Each row is shifted at random along 5 fixed directions that mean nothing.
Known rows, with every step that occurs:
lefile, zuvam, razup, fipe, nata, minad: [-160  143  -48 -154  229  -41  329 -132  118  -24 -341  273  166 -186
  182 -189  361 -148 -107  149  233  120  200  307  312   23 -192  282
  -16  -96  100 -369   80  237 -611 -157 -301  149 -140 -115 -290  -81
   77  308  197 -334]
gutugif, razup, fipe, nata: [ 180  133  -79  153  -51  -37 -318 -165  106  180  -26  272  168 -482
  223 -138  -86  -24 -118  158  117   24  141  -50  128  175  -98   64
 -213  -12  -17 -206   20   87 -427 -422 -438  -70 -302  -87 -220   75
   60  307  409 -179]
razup, lefile, gutugif, nata, fipe, zuvam, minad: [ 385  269 -137 -688 -128 -145 -339  193  458  101  260  -18  100 -379
 -443 -299  228    8  -73  421 -199   17 -388 -391  567  186   18 -203
  207  117 -201   50 -203  -62 -186 -311 -663 -228  494 -110 -235  156
  343  363   51 -287]
nata, zuvam, minad, razup, lefile, lifa: [ 119   53  -78 -270    8  141  231   92  372  122  375  -47  179 -180
 -395 -213  -35  137   39   48  -41 -261 -234 -265  541  157 -170  128
  319 -159  -59  265   -4 -266 -120  -97 -498 -450  -26   47 -148  204
  -63  345 -118   12]
razup, fipe, zuvam, minad: [ 165   -8  -26   -5  106  -58 -367  -80  259  -34   96  121  127 -401
 -153 -262   27  140  -55  222  -58  367   17  408  182  -36 -161  -27
 -134  -63  -38 -114  -47   39 -276 -158 -374 -135 -185 -234 -137   37
    4  453  397 -207]
lefile, lifa, zuvam, nata, fipe: [ 401  118   26  185  -75  -58   34  227  162   89  135  204 -216 -206
   17  -49 -211   60   64   66  312  159  169   53  178  267  -32  292
   22  -46   76  224   99 -213 -254 -308 -253 -309 -409  -46 -163  209
 -442  311   51  158]
lefile, gutugif, nata, lifa, zuvam, minad, razup, fipe: [ 376  265 -301 -368   44  -99   16  128  242  -25 -582  230  204 -196
  298 -108  285    0 -187  314  -77 -495   78  -27  486  143 -192  261
  349  202  207 -365   10  345 -498 -312 -265  169  338   93 -489  -31
  -39   92  149 -322]
gutugif, lefile, zuvam, razup, fipe, nata: [ -24  -41 -259 -103  -52   51  -78 -373  129 -113  -91  390  498 -164
   99  164 -247   42 -187  201  150 -375  127  110   45  163 -323  845
  431 -238  328 -449  265 -140 -396 -106 -281 -100  158  196 -516  -62
  412 -145   58  -47]
lefile, lifa, zuvam, nata, razup: [ 217  100  -35  170   69  159  251   58   40  -79 -136  111   41 -326
  -51  -10   65   77   53  -78  675   38  -64  244  185  136  -92  321
   75 -105    5  229   39    8 -193 -226 -226 -136 -201 -210 -234  -39
 -307  357  278 -120]
nata, minad, fipe, razup, gutugif: [  55  145 -204  -82   -1  -77  160  177  568  529   80   -7 -123  -77
 -148 -258 -186  142  -70  188 -511 -357  253 -244  480  421 -241  -98
   -6   25  173 -196  272 -233 -390 -226 -281 -243 -579  253 -159  345
 -127  311 -204  322]
lefile, gutugif, razup, fipe, zuvam, nata: [ 276   59 -106 -177  225   33  271   20  155  123 -270  -81  104 -236
  215  -52   93   99  -12  414  315 -353  -52  -56   56 -124 -113  454
  -76 -251   31  252  165   78 -239 -202 -199  -92 -629   -9 -324  253
  248  349  310  -68]
lefile, gutugif, nata, razup, fipe, zuvam, lifa: [ 543  155 -130 -113  -60  112  118  153  321   34  -23 -135  -11 -299
   37 -183   36  122  -24  220  182 -358 -218 -370  351  224   70  214
  150   39  -70  214   87  -77 -126 -356 -441 -275 -148  -71 -271  276
 -128  317  107  -99]
gutugif, razup, lefile, lifa, zuvam, minad, nata: [  17  286  -50 -249   14  -11  -82   -8   53  396  -60  164  283 -326
 -142 -164  220 -160  -73  221  308  -18 -173 -226  336  103 -211  130
 -125 -138 -138  110  -20  153 -370 -281 -408   -1 -286  -92 -181   52
  331  390  277 -222]
lefile, lifa, zuvam, razup, gutugif, nata, minad, fipe: [ 260  271  -59  -18 -171   -8  103  279  267  239   31  118 -159 -285
 -157 -251  215  -20  -34  150  161   18  -36 -138  474  333  -80   53
   64  175  -23  -71  -12  -18 -291 -281 -407 -166  -57 -100 -144   41
 -370  387  117 -142]
fipe, lefile, gutugif, nata, zuvam, lifa: [ 371  396   90 -528   59 -285 -167   16  578  302  -15   92 -202 -123
   -9 -113  199 -306  -16  391  164  389   70 -235  436  -17 -268   -2
 -196  -98 -240  141 -158   30 -555 -433 -480  -97 -293   29 -183  360
  180  411   64  -24]
minad, fipe, nata, zuvam: [  69  201   11  -75  174 -137  279  219  103  230 -162  -23  -64 -292
  -88 -293  365   94   36  309 -187  324   54  154  421   21   49 -168
 -242 -233 -145    7  -53   87 -345 -300 -441  -90 -557 -151  -82  204
 -267  570  147  -78]
gutugif, nata, fipe, lefile, lifa, zuvam: [ 442  379   12 -457  -18 -138 -187  227  264   95 -204  218 -223 -383
 -186 -301  407 -103  -48  183  -17  419  -74   -3  532  275  -33 -205
  -85   88 -183 -138 -201  275 -421 -416 -614    7  -18 -237 -121  -39
 -281  568   94 -340]
lifa, zuvam, nata, minad: [ -26  243   16 -639  214 -268  470  381  195   33 -228  111  156 -212
 -441 -292  710   52  -17   63  254  289 -116  190  559   83 -199 -389
   66 -158  -89   22 -268  248 -511 -327 -452  160  -21  -80 -139 -105
   37  427  123 -352]
minad, lefile, gutugif, nata, fipe: [ 116  493 -127 -899   -4 -391  125  188  335  260 -258  160   40 -260
 -324 -276  604 -119 -102  491 -108   -1 -316   17  802  286 -112 -267
  201 -105 -203   62 -195  160 -386 -324 -684   -7  149    5 -223   50
  445  341 -275 -337]
razup, lefile, lifa, zuvam, nata: [ -76  355 -125 -564  -30 -186 -128    7  183    1 -216  379  342 -249
 -198  -93  293 -242 -106  304  154  272  -52  166  383    5 -219   65
  108  -49   43 -166  -15  124 -501 -307 -280  138  338  -42 -369 -107
  289  233   91 -243]
minad, lefile, gutugif, razup: [  95  272 -120 -296  -13 -348  -21 -178  315  437   28  172   13 -139
   18  -52 -106 -103  -50  268   54 -198   22 -117  336  159 -282  278
   46 -247  -65  294   -1 -205 -362 -292 -416 -254 -430  253 -250  333
  557  159 -138  175]
lefile, lifa, zuvam, minad, razup: [ 216   80  -80   22  160  319  333  239   74   -7 -114  -49  125 -353
 -443  -79  287  225   72  188  572 -153 -366  383  396   79 -158  212
  218 -184  -65  332   15   72   35   70 -227 -126  -97 -319 -188 -143
 -142  463  276 -260]
razup, fipe, nata, minad: [ 190  163  -25  136  243 -257 -420 -234  198  227 -379  424   48 -399
  326  -93  105  -98 -140   28  -42  453  422  446  229    1 -109 -175
 -349  130   66 -407 -125  280 -583 -349 -276  177 -346 -230 -247  -10
  109  451  495 -231]
fipe, zuvam, razup, lefile: [-409  167  -37 -570  426  -35  328 -272   51   32 -448   38  267 -120
  -54 -258  359 -252  -35  301  435  415   86  307  105 -470 -388  310
 -347 -305  -45  -22   71  228 -581 -208  -33  230 -328   -6 -220  -21
  -40  395  373 -190]
lifa, zuvam, nata, razup: [  64   54  -57 -189  151   27  530   89   60 -199  -15  -61  292 -305
 -344 -169  224  236   71 -220  414  -58 -190  112  137   30 -177  105
  155 -282  -60  303  -97  -39 -192 -293 -399 -144 -150 -107 -200  -58
 -151  380  178 -142]
razup, fipe, nata, lefile, lifa: [ 216  234  -75 -130   81 -150 -281  -90  189   76 -222  347  199 -366
  102  -47  105 -137 -135  306  -42  396  183  316  248  135  -87  -68
 -123   40  116 -348   19  150 -396 -334 -326   56  -26 -213 -339  -56
    7  380  199 -256]
gutugif, nata, zuvam, razup: [ 171   41 -172 -318  114  175  595   87  -24 -125 -221  -29  359 -161
  -68 -266  101  209    1   81   33 -393 -135 -170  396   82   61  306
  258 -191   94    0  152  -68 -230 -274 -348 -117 -115  109 -266   80
 -178  235  -31  -73]
gutugif, lefile, lifa, zuvam: [ 150  295   16 -480   43  -26   17   26  226  403 -115  376    1 -179
 -394   56  303  -92  -47  404  456  199 -133  142  402   76 -323  202
   18 -409  -55  184   39   41 -352 -153 -302  -17 -481  -55 -210   61
  239  377   60  -63]
fipe, nata, lifa, zuvam, razup, lefile, gutugif: [ 133  363  -50 -369  270  -42  364  240  194  136 -248   -9  173 -238
 -147 -109  401  -98  -51  348  376  133  -19 -165  384  -90  -21 -164
  -89  -50 -111   31 -158  190 -355 -450 -311  109   86 -168 -276    6
 -266  410  252 -253]
razup, gutugif, nata, fipe, zuvam, lefile: [ 459  198  -98 -351   77 -196 -339 -152  201  300  -60  127  -72 -120
  172   -7 -168  -30  -20  174 -273  -44  282 -277  146  -84 -162  306
 -167  152    5   14   79  -85 -383 -428 -210 -210 -414  227 -245  337
   55  243  168  164]
zuvam, razup, lefile, gutugif, nata, fipe: [ -83  216  -83 -407  297   15  443 -275  -17  324 -349   29  257 -192
  150 -143  142  -76  -11  267  248 -371  -81   11  115 -216 -134  370
 -178 -287  -37  270  229   25 -318 -120 -190   36 -603 -103 -257  209
  221  498   95  -56]
razup, gutugif, nata, lifa, zuvam, minad, fipe: [ 396  223 -201 -259  -43  -81 -145  113  218  149  -33   19  197 -272
  -69  -69  108  208  -62  190 -279 -383  -25 -269  422   93  -67    2
  139  197  -48 -113  -46   32 -245 -369 -341 -163  126   65 -262  148
  -94  207  257  -85]
gutugif, razup, fipe, nata, lifa, zuvam, lefile: [ 254  147  -67   74 -100  112  -78  134  193  241  294   74  170 -354
 -131 -114 -171   76  -82  248   70 -162  -87 -344  101  243  -57  139
  -52 -151  -28   75  107 -135 -165 -373 -546 -276 -366  -80 -194  132
   55  426   87    0]
lifa, zuvam, lefile, gutugif, razup, fipe, nata: [ 294   13 -190 -192   64   33   64  -18  157 -123  -51   22  222 -217
 -235   61   78  131  -62  147  144 -155 -109  149   -8  -65 -371  543
  318  -50  167    8  -45  -30 -174 -182 -371  -93  151   23 -438 -162
  324  223  127 -156]
nata, lefile, lifa, zuvam: [ 242  120   43 -194  264   21   66 -310  144  260 -115  154 -126 -206
 -121  259  109 -144   57  -67  518  413   -6  376  127   -6 -389  320
 -169 -219    1  319  -60   37 -245 -122 -156 -107 -454 -247 -257   12
 -156  548  190  -12]
gutugif, razup, lefile, lifa, zuvam, minad: [  84  307   45 -256  -71   39 -161   57  208  466  254  116   55 -420
 -361 -222  231 -116  -27  243  397  111 -325 -311  414  135 -148 -121
 -181 -170 -311  309 -108   45 -273 -257 -546 -154 -303 -209  -65  139
  282  536  278 -214]
lifa, zuvam, razup, fipe, lefile, gutugif, nata: [ 111  153 -120 -254   14 -139  194  -82  242  -87 -128  120  190 -237
 -102 -254  183   -6  -62   69   28   14   62  107   34  -84 -382  340
   94  -58  106 -160  -63   29 -394 -263 -369   -8  -25   -7 -306 -104
  -95  323  176 -176]
razup, gutugif, nata, minad, fipe, lefile, lifa: [ 231  355 -155 -505  165 -112  -74   41  283  302 -454   83  111 -258
  -41  -82  459  -48  -90  295 -110 -103   -8  -41  552    0 -153  -78
  -83  157  -92 -219  -51  313 -396 -279 -259  115  -96  -19 -278   33
  281  383  322 -251]
minad, nata, zuvam, razup: [  94   58  -93 -360  226    4  616   16  -94  -33 -191 -107  511 -277
 -151 -184  389  113   55   77   76 -170 -199   38  382  114  -66  167
   64 -184  -81   97  -92    1 -259 -375 -548 -103 -160 -110 -127   15
 -114  417   57 -279]

Rows:
[ -20  235 -135 -457  114 -385   77   88  353  -49 -383  279  235 -156
   21 -179  372 -143 -135  -45    6  127  226  148  275   50 -449   91
  155   41  156 -379 -200  271 -686 -345 -365  188  174  114 -361 -157
  150  213  161 -270] -> lifa, zuvam, nata, minad, razup, fipe, lefile, gutugif
[-369  128 -282 -301   80 -111  121 -120  121   -4 -522  309  513 -102
  283 -155   -2 -118 -269  240  -64 -288  252   86  161  123 -390  499
  116 -134  377 -558  341  255 -635 -265 -147  194 -164  329 -471 -137
  269   -1   41 -107] -> gutugif, razup, fipe, zuvam, nata, minad, lefile
[ 378  156 -227  -29  -69   33 -179  172  244  170  -83  165  163 -309
 -110 -233  -51   49  -84 -161  -92 -249  -53 -322  504  420    9   80
  227  161   44 -184  -79  -29 -261 -298 -452 -127  144   10 -236   13
  105  288  125  -79] -> gutugif, nata, minad, razup, lefile, lifa, zuvam
[ 211  199 -223 -140   76  145 -120 -286  401  184  -93  -52  135 -317
  -45  -69 -185  -86    0   93  184 -151   38 -269  -40 -131 -325  283
 -109   -7   -3  -46    6  -83 -359 -363 -277 -107  -79  -52 -319  139
 -122  314  333   -8] -> fipe, razup, lefile, gutugif, nata, lifa, zuvam
[-130   -3 -190 -246  314  224  442  -82  119  -68 -251 -296  317 -179
 -197 -150  125   82  -11  151  426 -197 -184   23  139 -189 -197  524
   41 -115    2   45  104    9 -106  -79 -118 -101  -57    2 -268  -77
  -29  286  341 -140] -> fipe, zuvam, razup, gutugif, nata, minad, lefile, lifa
[ 168  180  -69 -111  258 -150   20  -75  119  373 -194   60  365 -151
   73 -237   58   36  -72  138   26 -225   88   38  441  176 -255   66
  -19  -71  -19   81   50  115 -368 -197 -324  -24 -463    5 -192  219
  320  301  131 -130] -> zuvam, minad, nata, razup, fipe, lefile, gutugif
[ 275  250  -98 -125  210   -7  220  216  163  167 -195   53   99 -101
   55   46   26  -53  -77  307  318  -41  186 -239  248   18  -97  179
    3  -29   77    4    9   68 -368 -467 -214    9  -90   77 -359   98
 -201  213  139   -2] -> fipe, nata, lifa, zuvam, lefile, gutugif, razup
[ 107  158  -86 -614   -3  141  353  222  432  194  297  -68  212 -171
 -570 -206  274  139    3  250  -16 -366 -384 -358  723  188 -221   -5
  401 -174 -120  218  -28 -145 -124  -91 -570 -390   58   77 -151  149
   18  331 -161 -150] -> nata, zuvam, minad, razup, gutugif, lefile, lifa
[ 139  262 -162 -570  107 -128 -169 -136  229   62 -382  132  204 -217
   81   -2  211 -168 -107  334   23  -20  -90  -15  273 -146 -162  307
   33    9   12  -56   41  178 -419 -271 -242   88  103  -49 -419   74
  271  273  165 -185] -> razup, lefile, gutugif, nata, fipe, zuvam, lifa
[ 184   26 -206 -247   59   65  242  171  213 -113   67  -61  317 -125
 -216 -175   65  206  -29  299 -155 -394  -36  -70  439  302 -182  349
  426    3  131 -201  152  -68 -253 -119 -394 -232  184  101 -290   58
   38   39  -53 -184] -> lefile, zuvam, minad, nata, fipe, razup, gutugif
[ 292  326 -113 -403  -14 -220 -242   32  526    6 -156  285  100 -242
  -36 -149  141 -125 -148  423 -299  184  127  135  204   24 -303   97
   -3  -52   89 -297    6  131 -446 -339 -424   18  -74  -73 -357    2
  123  440   30 -124] -> razup, fipe, lefile, gutugif, nata, lifa, zuvam
[ 164  322  -33 -510  -18 -356  -28  333  355  155  -84  115  -33 -214
 -404 -446  609   16  -84  278 -165  320  -53   89  630  117 -348 -283
  137   40 -104 -188 -311  268 -521 -246 -539   77  165   -6 -160  -32
   -3  335  143 -366] -> lifa, zuvam, minad, fipe, lefile, gutugif, nata
[ 135   57 -237  -89  143  277   65 -268  358  237  -79 -162  269 -300
 -176  110 -186  121   19   49  392 -466  -42 -210  -51  -63 -387  390
   20  -60   40  -21  116 -140 -184 -183 -190 -205 -228   19 -310   79
   55  203  408  -10] -> fipe, razup, gutugif, lefile, lifa, zuvam, nata, minad
[ 160  269 -127 -397   30   67   18   25  278  324  179   30  345 -329
 -225   25   88   -5   34  206  132 -502 -269 -408  300  107 -167  173
   51 -307 -279  322   -2 -160 -160 -237 -521 -351 -250  -41 -137  266
  330  426  108  -29] -> minad, razup, gutugif, lefile, zuvam, nata, lifa
[ 436   -6 -126  367  102  393   95  -83  -22   84   -2  -64  175 -243
   42 -143 -464  205   32 -153  213 -319  -86 -212  -29  138  114  618
   -9 -231   53  336  335 -246   79 -209 -261 -357 -743  -94 -233  220
  -13  472   99  227] -> gutugif, nata, razup, fipe, zuvam, lefile, lifa
[  50  349 -132  -28  -91 -116  -59   66  198  320 -181  168   29 -321
   66 -207  161  -59 -116  289 -147   24  136 -104  424  297  -71  -18
  -88   12  -36 -271  105   90 -413 -386 -413  -83 -242   -3 -234  144
 -186  312   98  -94] -> minad, fipe, nata, razup, gutugif, lefile, lifa
